After every row comes roughly how far along a hidden order it lies, from 0 to 30.
[-47   4  -3   7   4  -5  35   0 -31 -31  12  15   0  -6  38   9  21  12
  13  26  34   6 -11   1   8   7 -14   4  -8 -21 -19   5  22 -30  -8  45
 -15 -10   6  14   8  19  -9 -26   0 -33 -23] => 17
[ 22  -7  -9  -9   4 -16  14 -18  23  29   3 -17 -10 -49   3  24  -1 -21
  24 -15 -30 -15   6  15  -4  14  22 -22 -12  11   3 -14 -16  -7  38  13
  -8 -24  -1  -5  -3 -21  -2  -9 -17  51   7] => 6
[ -6   7   8  19  11  -7  41  -5  -1  12  24 -18  -5 -15   8  14  14 -15
  35  -5 -11  -2  18  18  10  30 -16 -31  -9  -2 -36  20 -13 -36  13 -23
 -23 -31  11  -2   1  -3   4  -1 -21   3  -6] => 8
[-58  17  15  41  15  46  20   9 -56 -45  40  14  14  23  40  12  39   1
  27  52  42   5  15  15  25  27 -41   7   2 -29 -70  34  23 -70 -18 -16
 -30 -16  20   4  10  20  -1 -10 -10 -62 -19] => 16
[-65  38   2  20 -29  -1  69 -16 -60 -58 -46  42  -8   6  50 -25  42   2
 -53  72  95  27 -37 -10  31 -38  34  56  15 -46  -8  15  33 -45 -33  76
  -9  -4  -6  16 -16 -19 -12  -7  28 -49  -8] => 30
[-19   9 -13   3  -8 -11  35  -9 -12 -12  -9  16   1 -20  -8   4  11   2
   4  30  36  -3  -7  -1  10  -5   6  17  -7 -11   8 -12  10 -17  11  53
  -6   0  -6   0   2  -3  -8 -28   4  11  -7] => 15
[ 15 -16  -6  -9   7 -45   2 -10  13  25  18 -19 -18 -36   8  27  -3  -7
  37 -22 -19   3  -3  11 -18  13   9 -31 -18  12   6  -6 -17  -7  28  12
 -13 -23   4  10   6  -3  -3 -13 -14  30  -9] => 7
[-62  30 -12   1 -25  -6  74 -16 -39 -41 -44  36   7 -20  48 -16  30   3
 -29  87  90   9 -23 -10  21 -18  26  48   8 -34  13  -9  28 -21 -16  81
  10   5 -14   6  -7 -16 -14 -22  24 -15  -6] => 25
[ 20  -8  -1   9  20  -7 -13  -8  20  25  28 -27  10 -41  -6  37  -3 -32
  44 -17 -43 -26  35  27   6  51  -8 -39  -8  19 -25   1 -33 -27  48 -38
 -15 -29  17 -23   1 -15   4  -3 -32  40  13] => 0
[-53  37   1  23 -40  33  39  -2 -41 -51 -18  34  12  13  29 -31  32   1
 -36  79  92  15   2  -4  28 -13 -25  68  23 -45  -6  10  26 -59 -40  28
  -4  14 -17  -1  -8  -1   5  -1  16 -19  -5] => 25
[-35  18  -9   6   0  -5  50 -11 -31 -31 -12  23  12 -19  52   0  26  -2
   0  58  81  -4 -12   1  13  -5  10  19  -3 -25  -9  -7  18 -29  -3  52
  -3  -4  -1  -1   3  -6 -15 -23   6 -17  -8] => 18

New part:
[ 28  16 -10  -7  -8 -28  15   9  11 -13  -2   6 -34 -12  31 -10  47  11
  29 -21   9  -7 -54 -12   2  24 -45  -3  -5  15 -28  -3  13   3  -4  -7
 -65  18   6  -4  35 -24  35  -2  -7  24 -12  -3 -16 -14   6   7 -10   4
   1   4  -1 -19  18   1 -55  -8 -13  42  10] => 11
[-10 -18  16  62 -23 -14  17 -32 -21  27 -60 -15  46  81 -31  37 -38  35
  15  18   5 -11 -15 -13   0 -17   3  40   9  13   5  31 -29  33 -33  15
 -30  -9 -33  48 -31  15 -27  30  63 -24   5  -5 -29  20  26  -3 -29  33
  11   6  42 -14   4  17  12  11  38  40 -29] => 0
[  2 -15  21  16 -16   9  20 -19 -16   8  -4 -15  24  55  -3  15 -15  29
  12  19  -2  -7 -13   2   1  -2  24  27  -6   2  -2  18 -19  10 -12   8
 -21   9  17   8 -21  14 -12  -6  36 -23  12  -6 -17  11  18  -6  -5   9
  17 -15  27  -5   5   4   2  13  18  -5 -28] => 19
[ 19 -25  24  72 -29 -24  40 -32 -26  37 -36 -27   4 127 -26  35 -20  86
  43  13  16 -18 -73 -13 -20  14  -2  39 -10   5  -9  27 -30  45 -28  20
 -87  22 -22  50 -16  25 -17  13  80 -30  -8  -1 -45   6  43  -4 -22  29
  14  -1  51 -18  28  13 -26  20  37  59 -33] => 5
[ 16  -1   4  40 -23 -41  22 -10  -5   9 -37  -7 -27  67  -5  15  11  60
  35  -6  16 -20 -59 -18 -22  13 -33   5  -3  15  -8  -1 -14  30 -19  11
 -82  16 -31  24  20   0   7  13  29   2 -17   2 -26 -16  23   5 -16  31
 -14  12  18 -18  20   8 -30   2  12  41   4] => 20
[ 22   7  -3   8 -19 -32  31   6   5  -6 -14   2 -51  23  27 -13  41  37
  29 -17  13 -11 -60 -13 -12  23 -50 -10  -5  20 -30  -7   3  14   1   5
 -64  22  -4   5  36 -17  32   7  -3  21 -19   1 -22 -25   6   7 -11   4
   3   7   3  -9  23   4 -52  -2 -14  49   5] => 17
[ 17 -21  37 -23 -15  58  57 -12 -18 -12  32 -20 -24  74  41  -9  30  14
  10  31 -23   9 -12  17   1  38  22  17 -28 -11 -22   5  -6   3  19   8
 -30  54 110 -18  -4   7  10 -35  34 -21  24 -12 -20  11  10 -10   7 -59
  54 -47  16  14  20  -7 -26  25 -17  -3 -44] => 30
[ 39  14 -11  14  -5 -55  11   5  17  -4  -5  -2  -1   8  12  11  -1  31
  25 -25  12 -33 -64  -8  -7  14 -22   7  -5   5  -8  27 -10  -6 -38 -13
 -76   7 -25  10   4  -5  13 -13 -31   9  -6  -3 -16   2  29   2 -10  50
 -10   4  25 -42  23   5 -38 -19  24  49  12] => 10
[  1  -7  19  51 -29 -36  28 -15 -13  23 -73  -8 -16  84 -20  17   1  59
  46   8  17 -10 -46 -29 -13   4 -36  11   1  27 -21   1 -16  45  -7  27
 -62  10 -40  40  22   0  -1  39  74  -5 -20   2 -28 -16  20   5 -30  15
   5  13  20  -4  15  15 -25  17   7  60 -19] => 27
[ 22  -8  10  17 -27 -18  35  -3  -8   4  -9  -8 -74  76  10   0  29  65
  30  -8  15 -10 -73 -10 -24  44 -38  -2 -15   1 -22  -7  -4  27   8  16
 -72  45  33  10  32   3  23 -12  36   3 -21   5 -28 -20  17   2   0 -16
  11  -8  15  -5  36   0 -58  11  -9  38   0] => 21
